Below is a small trained network, with its code and all its weights. Each question gives an input and a target symbol and asks what happens when units are switched off, that is, made to give their printed mean instead of their output.

import numpy as np


def w(rows, s, z=0):
    codes = np.array(rows[::2]) - 128.0
    scale = np.full(codes.shape[1], s)
    scale[-1] = z or s
    return codes * scale


def f(y):
    return np.maximum(y, 0)


def softmax(a):
    e = np.exp(a - a.max(-1, keepdims=True))
    return e / e.sum(-1, keepdims=True)


def log_softmax(a):
    a = a - a.max(-1, keepdims=True)
    return a - np.log(np.exp(a).sum(-1, keepdims=True))


def net(x, mask):
    ids = ['ΛΩγδεημτ'.index(c) for c in x.split()]
    T = len(ids)
    res = E[ids] + P[:T]
    u = 0
    for l in range(2):
        q, k, v = (res @ M[l].T for M in (Q, K, V))
        z = softmax(np.where(np.tri(T) > 0, q @ k.T / 4**0.5, -1e9)) @ v
        res = res + np.where(mask[u], z, O[l][:, -1]) @ O[l][:, :-1]
        u += 1
        y = f(res @ A[l][:, :-1].T + A[l][:, -1])
        res = res + np.where(mask[u : u + 4], y, B[l][:, -1]) @ B[l][:, :-1]
        u += 4
    return log_softmax(res[-1] @ U[:, :-1].T + U[:, -1])


Q, K, V, O, A, B = {}, {}, {}, {}, {}, {}
E = w([
[253,89,133],'Λ',
[26,209,158],'Ω',
[133,173,236],'γ',
[166,146,150],'δ',
[165,145,96],'ε',
[145,123,154],'η',
[161,130,141],'μ',
[160,105,128],'τ',
],0.018)
P = w([
[22,24,155],'0',
[118,205,253],'1',
[114,121,157],'2',
[134,177,162],'3',
[140,162,161],'4',
[146,165,142],'5',
[141,127,119],'6',
[156,176,132],'7',
[151,156,96],'8',
[162,168,121],'9',
],0.0066)
Q[0] = w([
[64,69,39],'L0H0',
[130,254,181],'L0H0',
[214,152,186],'L0H0',
[111,106,65],'L0H0',
],0.0059)
K[0] = w([
[248,159,144],'L0H0',
[169,168,75],'L0H0',
[96,25,189],'L0H0',
[1,143,151],'L0H0',
],0.0067)
V[0] = w([
[100,114,62],'L0H0',
[100,200,255],'L0H0',
[108,80,92],'L0H0',
[101,77,212],'L0H0',
],0.01)
O[0] = w([
[36,129,187,31],'L0H0',
[129,164,1,253],'L0H0',
[187,82,175,70],'L0H0',
[86,96,141,201],'L0H0',
],0.0094,0.0049)
A[0] = w([
[88,181,147,56],'L0N0',
[85,190,223,137],'L0N1',
[114,149,2,2],'L0N2',
[45,98,55,155],'L0N3',
],0.0084,0.0057)
B[0] = w([
[1,64,98,151],'L0N0',
[182,241,137,183],'L0N1',
[128,90,251,255],'L0N2',
[147,218,95,209],'L0N3',
],0.0066,0.0025)
Q[1] = w([
[254,149,136],'L1H0',
[172,135,164],'L1H0',
[240,64,102],'L1H0',
[100,77,130],'L1H0',
],0.012)
K[1] = w([
[95,102,196],'L1H0',
[122,109,133],'L1H0',
[60,2,199],'L1H0',
[120,86,96],'L1H0',
],0.016)
V[1] = w([
[117,126,6],'L1H0',
[106,171,98],'L1H0',
[58,70,152],'L1H0',
[122,121,105],'L1H0',
],0.019)
O[1] = w([
[71,148,126,3],'L1H0',
[58,137,166,45],'L1H0',
[168,249,130,153],'L1H0',
[103,146,108,107],'L1H0',
],0.013,0.0033)
A[1] = w([
[162,121,124,99],'L1N0',
[2,39,171,136],'L1N1',
[70,109,225,253],'L1N2',
[201,153,200,191],'L1N3',
],0.0086,0.011)
B[1] = w([
[58,111,113,158],'L1N0',
[157,117,253,190],'L1N1',
[139,85,54,196],'L1N2',
[81,91,151,246],'L1N3',
],0.012,0.014)
U = w([
[204,73,139,19],'Λ',
[109,115,176,112],'Ω',
[145,28,155,2],'γ',
[19,52,2,228],'δ',
[167,98,144,138],'ε',
[149,152,148,144],'η',
[145,148,141,197],'μ',
[235,185,224,126],'τ',
],0.0072,0.0064)

Each question gives the input, a string of symbols that net reads in full, and the target symbol t.
The units are the heads (4 rows each of Q, K, V and O) and the neurons (one row each of A and B). Each row of codes is followed by its name. A weight is (code - 128) times the scale printed after its matrix; where a second scale follows, it is the last column's (O, A, B and U).
mask holds one flag per unit, layer by layer, with each layer's heads first. A switched-off unit (its flag False) gives its mean, the last column of its rows in O or B, instead of its output. The means were averaged over made-up inputs and are rounded, as every weight is.
A unit's drop is (log p(t) with every unit on - log p(t) with that unit switched off) / (log p(t) with every unit on - log p(t) with every unit switched off).
The circuit of an input: a set's keep is (log p(t) with only the set's units on - log p(t) with every unit switched off) / (log p(t) with every unit on - log p(t) with every unit switched off). Starting from all 10 units, units are removed one at a time, each time the one whose removal leaves the highest keep (on an exact tie, the one counted first), for as long as the keep stays at least 0.8.
circuit, biggest first: the units of the circuit, biggest drop first
most important unit: the unit with the biggest drop
k most important neurons of layer l: the k neurons of layer l with the biggest drops, biggest first
drop when u is switched off: that unit's drop, to one decimal
input δ τ τ Ω γ μ δ, target δ: most important neuron of layer 0 => L0N2
input γ τ Λ τ δ δ δ τ τ, target γ: circuit, biggest first => L1N1, L1H0, L0H0
input Ω γ μ Λ, target δ: 3 most important neurons of layer 0 => L0N3, L0N2, L0N0
input Ω ε δ ε, target Ω: circuit, biggest first => L1N1, L1H0, L0H0
input γ γ τ μ τ δ Λ δ Ω, target γ: 2 most important neurons of layer 1 => L1N1, L1N2
input Ω Ω τ τ, target Ω: circuit, biggest first => L1N1, L1H0, L0H0
input γ τ δ ε δ, target γ: circuit, biggest first => L1N1, L1H0, L0H0, L1N2
input Λ δ τ Ω τ, target Λ: circuit, biggest first => L1H0, L0H0
input Ω δ η, target Ω: circuit, biggest first => L1N1, L1H0, L0H0
input γ μ ε μ τ ε, target γ: 2 most important neurons of layer 1 => L1N1, L1N2
input γ δ γ δ, target γ: 2 most important neurons of layer 0 => L0N3, L0N2
input δ γ μ, target δ: 3 most important neurons of layer 0 => L0N2, L0N1, L0N3
input Ω δ δ τ Ω δ, target Ω: 2 most important neurons of layer 0 => L0N3, L0N0
input δ η η τ, target δ: most important unit => L1H0
input τ Ω μ δ τ, target τ: drop when L0H0 is switched off => 1.4
input τ δ δ δ μ ε μ τ ε, target τ: drop when L1N0 is switched off => -0.1
input Λ Ω δ δ μ, target Λ: drop when L1H0 is switched off => 1.2
input δ γ Λ η δ δ ε μ, target δ: 3 most important neurons of layer 0 => L0N2, L0N3, L0N1
input ε μ Ω, target Ω: 3 most important neurons of layer 0 => L0N3, L0N1, L0N0
input δ δ τ δ δ τ, target δ: most important unit => L0H0
